Below is a small trained network, with its code and all its weights. Each question gives an input and a target symbol and asks what happens when units are switched off, that is, made to give their printed mean instead of their output.

import numpy as np


def w(rows, s, z=0):
    codes = np.array(rows[::2]) - 128.0
    scale = np.full(codes.shape[1], s)
    scale[-1] = z or s
    return codes * scale


def norm(h):
    return h / np.sqrt((h * h).mean(-1, keepdims=True) + 1e-5)


def f(y):
    return np.maximum(y, 0)


def softmax(a):
    e = np.exp(a - a.max(-1, keepdims=True))
    return e / e.sum(-1, keepdims=True)


def log_softmax(a):
    a = a - a.max(-1, keepdims=True)
    return a - np.log(np.exp(a).sum(-1, keepdims=True))


def net(x, mask):
    ids = ['γδεζηθλμπτψ'.index(c) for c in x.split()]
    T = len(ids)
    res = E[ids] + P[:T]
    r = norm(res)
    for j in range(2):
        rows = slice(3 * j, 3 * j + 3)
        q, k, v = (r @ M[0][rows].T for M in (Q, K, V))
        z = softmax(np.where(np.tri(T) > 0, q @ k.T / 3**0.5, -1e9)) @ v
        o = O[0][rows]
        res = res + np.where(mask[j], z, o[:, -1]) @ o[:, :-1]
    y = f(norm(res) @ A[0][:, :-1].T + A[0][:, -1])
    res = res + np.where(mask[2:14], y, B[0][:, -1]) @ B[0][:, :-1]
    return log_softmax(norm(res)[-1] @ U[:, :-1].T + U[:, -1])


Q, K, V, O, A, B = {}, {}, {}, {}, {}, {}
E = w([
[30,99,208,118],'γ',
[152,146,167,147],'δ',
[75,140,61,178],'ε',
[71,129,151,180],'ζ',
[114,164,164,180],'η',
[108,3,187,121],'θ',
[106,231,153,136],'λ',
[174,137,102,65],'μ',
[162,79,108,168],'π',
[109,238,131,134],'τ',
[169,96,150,49],'ψ',
],0.026)
P = w([
[2,4,88,105],'0',
[30,48,113,121],'1',
[60,71,122,121],'2',
[81,92,133,125],'3',
[99,108,139,124],'4',
[115,122,141,125],'5',
[133,136,147,121],'6',
[141,148,153,119],'7',
[158,163,163,122],'8',
[174,167,163,126],'9',
[180,180,170,125],'10',
[200,187,173,123],'11',
[215,202,180,126],'12',
[224,214,180,124],'13',
],0.0078)
Q[0] = w([
[44,150,124,155],'h0',
[129,55,76,49],'h0',
[144,245,64,119],'h0',
[63,21,161,128],'h1',
[53,123,254,160],'h1',
[142,134,53,194],'h1',
],0.0091)
K[0] = w([
[72,118,57,142],'h0',
[103,37,106,65],'h0',
[185,162,34,164],'h0',
[86,157,109,98],'h1',
[87,134,255,129],'h1',
[95,3,103,183],'h1',
],0.0095)
V[0] = w([
[28,85,141,15],'h0',
[119,123,87,197],'h0',
[45,159,164,112],'h0',
[141,155,94,101],'h1',
[147,127,138,84],'h1',
[66,188,187,2],'h1',
],0.0095)
O[0] = w([
[194,187,170,93,196],'h0',
[167,107,80,139,125],'h0',
[240,190,140,122,255],'h0',
[99,233,108,67,84],'h1',
[77,170,138,104,104],'h1',
[125,2,106,96,223],'h1',
],0.0067,0.0066)
A[0] = w([
[145,108,192,103,114],'n0',
[97,84,235,154,76],'n1',
[57,80,85,137,133],'n2',
[116,136,54,199,194],'n3',
[201,122,125,52,51],'n4',
[103,246,163,131,3],'n5',
[225,36,103,87,133],'n6',
[64,154,9,177,62],'n7',
[206,100,109,141,174],'n8',
[46,74,119,129,99],'n9',
[70,137,182,186,142],'n10',
[194,128,145,197,25],'n11',
],0.013,0.0041)
B[0] = w([
[122,165,91,188,201],'n0',
[154,208,116,133,254],'n1',
[124,72,138,191,147],'n2',
[172,154,140,81,178],'n3',
[63,68,98,120,157],'n4',
[98,87,136,140,204],'n5',
[98,19,107,134,185],'n6',
[132,167,10,77,154],'n7',
[69,122,108,90,173],'n8',
[164,91,72,179,163],'n9',
[123,87,86,96,218],'n10',
[85,233,150,142,177],'n11',
],0.011,0.0089)
U = w([
[123,130,125,36,59],'γ',
[113,151,122,136,196],'δ',
[43,118,56,169,214],'ε',
[44,150,208,71,1],'ζ',
[237,176,198,55,199],'η',
[251,141,98,192,66],'θ',
[126,120,183,203,83],'λ',
[237,158,73,65,77],'μ',
[103,203,120,7,38],'π',
[217,85,183,147,114],'τ',
[181,119,179,23,123],'ψ',
],0.013,0.0081)

Each question gives the input, a string of symbols that net reads in full, and the target symbol t.
The units are the heads (3 rows each of Q, K, V and O) and the neurons (one row each of A and B). Each row of codes is followed by its name. A weight is (code - 128) times the scale printed after its matrix; where a second scale follows, it is the last column's (O, A, B and U).
mask holds one flag per unit, heads first, then neurons. A switched-off unit (its flag False) gives its mean, the last column of its rows in O or B, instead of its output. The means were averaged over made-up inputs and are rounded, as every weight is.
A unit's drop is (log p(t) with every unit on - log p(t) with that unit switched off) / (log p(t) with every unit on - log p(t) with every unit switched off).
The circuit of an input: a set's keep is (log p(t) with only the set's units on - log p(t) with every unit switched off) / (log p(t) with every unit on - log p(t) with every unit switched off). Starting from the 12 units with the biggest drops (on a tie, the unit counted first), units are removed one at a time, each time the one whose removal leaves the highest keep (on an exact tie, the one counted first), for as long as the keep stays at least 0.8.
units of the circuit, in order: the units of the circuit, biggest drop first
top k neurons: the k neurons with the biggest drops, biggest first
which heads matter: for each layer, one digit per head in row order, 1 if its drop is at least 0.15 and else 0, layers parted by /
drop of u: that unit's drop, to one decimal
input ε θ γ δ ψ π, target ε: units of the circuit, in order -> [n8]
input ε δ γ π, target ε: which heads matter -> 01
input γ τ π λ δ μ γ γ τ θ π η τ π, target η: units of the circuit, in order -> [h1, n0, n11]
input γ λ θ γ τ λ λ, target ζ: top 2 neurons -> [n5, n1]
input ζ δ λ ζ γ δ τ ζ γ θ ψ, target ε: units of the circuit, in order -> [n4, n6]
input γ θ γ γ ψ τ π π γ λ, target ε: which heads matter -> 10
input δ γ ζ, target θ: which heads matter -> 00
input ζ μ γ, target λ: which heads matter -> 11
input γ λ θ δ γ γ θ ζ γ τ τ λ λ μ, target ε: units of the circuit, in order -> [n4, n6]
input γ μ π δ ψ γ π γ τ, target ε: top 4 neurons -> [n5, n1, n11, n7]
input λ ζ γ, target λ: top 2 neurons -> [n7, n8]
input γ π π η π τ ψ μ γ γ ψ γ, target η: top 3 neurons -> [n1, n6, n5]
input θ τ γ ζ γ λ π γ π γ π, target η: top 2 neurons -> [n11, n0]
input η τ γ γ η η λ μ, target ε: top 2 neurons -> [n4, n6]
input ψ δ ε η ζ τ ψ γ θ λ γ γ ε, target μ: units of the circuit, in order -> [n3]
input ε γ τ λ, target ζ: top 2 neurons -> [n0, n5]
input ζ γ γ ψ, target ε: drop of n4 -> 0.3
input γ ζ γ γ ψ π π ζ γ τ, target ε: drop of n0 -> -0.3
input λ θ π ε μ γ γ π γ π δ π ε γ, target η: drop of n6 -> 0.2
